Here is a tiny trained network, its code and every weight. The questions are about switching its units off for an input and a class, where a switched-off unit gives its printed mean instead of its output.

import numpy as np


def w(rows, s, z=0):
    codes = np.array(rows[::2]) - 128.0
    scale = np.full(codes.shape[1], s)
    scale[-1] = z or s
    return codes * scale


def f(y):
    return np.maximum(y, 0)


def log_softmax(a):
    a = a - a.max(-1, keepdims=True)
    return a - np.log(np.exp(a).sum(-1, keepdims=True))


def net(x, mask):
    res = np.array(x, float).reshape(1, 6) / 4 @ E
    y = f(res @ A[0][:, :-1].T + A[0][:, -1])
    res = res + np.where(mask, y, B[0][:, -1]) @ B[0][:, :-1]
    return log_softmax(res[-1] @ U[:, :-1].T + U[:, -1])


A, B = {}, {}
E = w([
[56,90,44,217,56,184,132],'x0',
[94,98,117,105,184,136,254],'x1',
[130,16,153,181,97,40,141],'x2',
[134,189,155,246,212,127,168],'x3',
[144,102,172,129,177,218,203],'x4',
[149,124,77,99,211,147,130],'x5',
],0.0085)
A[0] = w([
[197,76,236,163,121,97,91,141],'N0',
[120,154,61,231,119,206,138,115],'N1',
[84,38,131,174,111,127,240,191],'N2',
[191,94,230,110,122,96,115,170],'N3',
[117,190,134,9,151,159,101,95],'N4',
[97,175,80,211,81,221,87,99],'N5',
[173,238,80,74,150,148,133,80],'N6',
[102,191,116,95,134,142,144,145],'N7',
[119,130,125,234,158,180,143,111],'N8',
[189,254,128,51,73,104,102,189],'N9',
[76,175,130,194,48,195,126,170],'N10',
[138,212,143,192,144,71,98,127],'N11',
[139,116,183,31,23,110,95,211],'N12',
[152,209,146,208,123,59,106,176],'N13',
[53,26,141,174,121,129,233,177],'N14',
[87,83,153,169,105,155,185,186],'N15',
[99,196,189,194,137,81,94,141],'N16',
[121,93,147,140,106,123,176,34],'N17',
[147,55,55,137,185,123,107,250],'N18',
[168,97,72,206,157,63,134,185],'N19',
[96,224,163,114,145,155,141,200],'N20',
[139,153,107,66,77,120,99,21],'N21',
[165,225,112,77,124,135,125,117],'N22',
[110,104,99,79,82,98,124,201],'N23',
],0.009,0.0022)
B[0] = w([
[183,132,133,197,167,175,44,207],'N0',
[124,107,109,131,146,99,137,214],'N1',
[70,127,163,82,116,92,203,248],'N2',
[175,112,109,219,149,144,82,207],'N3',
[121,159,167,158,108,123,133,222],'N4',
[137,89,112,134,141,68,124,214],'N5',
[130,170,135,95,92,136,82,203],'N6',
[129,160,120,163,142,133,101,172],'N7',
[134,133,135,131,157,96,173,201],'N8',
[90,156,163,137,158,126,164,233],'N9',
[146,64,97,166,182,85,145,208],'N10',
[141,156,185,129,108,187,116,193],'N11',
[136,111,125,176,185,95,141,247],'N12',
[125,187,163,167,126,173,142,205],'N13',
[8,147,160,66,119,108,204,254],'N14',
[92,108,141,96,139,112,165,201],'N15',
[114,153,164,170,146,175,108,191],'N16',
[113,133,123,124,118,125,142,159],'N17',
[132,93,31,81,85,119,115,194],'N18',
[120,144,139,99,60,161,106,206],'N19',
[138,124,111,181,121,132,103,190],'N20',
[101,117,142,134,160,103,135,183],'N21',
[105,186,184,139,113,159,129,192],'N22',
[99,96,124,132,138,74,153,202],'N23',
],0.011,0.0097)
U = w([
[83,53,115,65,182,61,189,211],'0',
[197,112,120,126,192,163,75,11],'1',
[97,253,193,76,132,223,130,173],'2',
[134,110,50,10,99,169,88,127],'3',
],0.011,0.0013)

Each question gives the input, the list of numbers given to net, and the class t.
The units are the neurons (one row each of A and B). Each row of codes is followed by its name. A weight is (code - 128) times the scale printed after its matrix; where a second scale follows, it is the last column's (A, B and U).
mask holds one flag per neuron, in row order. A switched-off neuron (its flag False) gives its mean, the last column of its row in B, instead of its output. The means were averaged over made-up inputs and are rounded, as every weight is.
A unit's drop is (log p(t) with every unit on - log p(t) with that unit switched off) / (log p(t) with every unit on - log p(t) with every unit switched off).
The circuit of an input: a set's keep is (log p(t) with only the set's units on - log p(t) with every unit switched off) / (log p(t) with every unit on - log p(t) with every unit switched off). Starting from the 12 units with the biggest drops (on a tie, the unit counted first), units are removed one at a time, each time the one whose removal leaves the highest keep (on an exact tie, the one counted first), for as long as the keep stays at least 0.8.
units of the circuit, in order: the units of the circuit, biggest drop first
unit that matters most: the unit with the biggest drop
top k neurons: the k neurons with the biggest drops, biggest first
drop when u is switched off: that unit's drop, to one decimal
input [-6,6,-3,-7,-8,0], class 2: unit that matters most	N22
input [5,-7,-4,6,-8,-7], class 1: top 3 neurons	[N10; N5; N14]
input [5,0,-8,3,-5,0], class 1: units of the circuit, in order	[N10; N14]
input [3,-8,-1,0,-7,5], class 1: top 4 neurons	[N14; N5; N2; N10]
input [2,8,-6,-6,-4,0], class 2: top 2 neurons	[N10; N5]
input [-4,-4,-1,-6,-8,5], class 2: top 4 neurons	[N22; N10; N4; N9]
input [-8,0,7,-8,3,-6], class 1: top 2 neurons	[N0; N3]
input [3,0,-7,-4,-4,-2], class 0: top 2 neurons	[N10; N5]
input [3,-8,0,-1,7,-1], class 1: top 2 neurons	[N14; N2]
input [-8,-2,7,6,-8,6], class 2: top 3 neurons	[N13; N11; N19]
input [-5,8,-3,-6,-8,3], class 2: top 2 neurons	[N22; N4]
input [-7,-7,1,-4,6,6], class 1: drop when N22 is switched off	0.0
input [1,6,-4,1,-7,6], class 3: drop when N16 is switched off	0.2
input [1,-3,-5,-7,-8,-3], class 0: drop when N12 is switched off	0.1
input [-4,-6,-1,5,8,-4], class 1: drop when N5 is switched off	-0.1
input [-7,-3,7,-4,8,-6], class 1: unit that matters most	N0
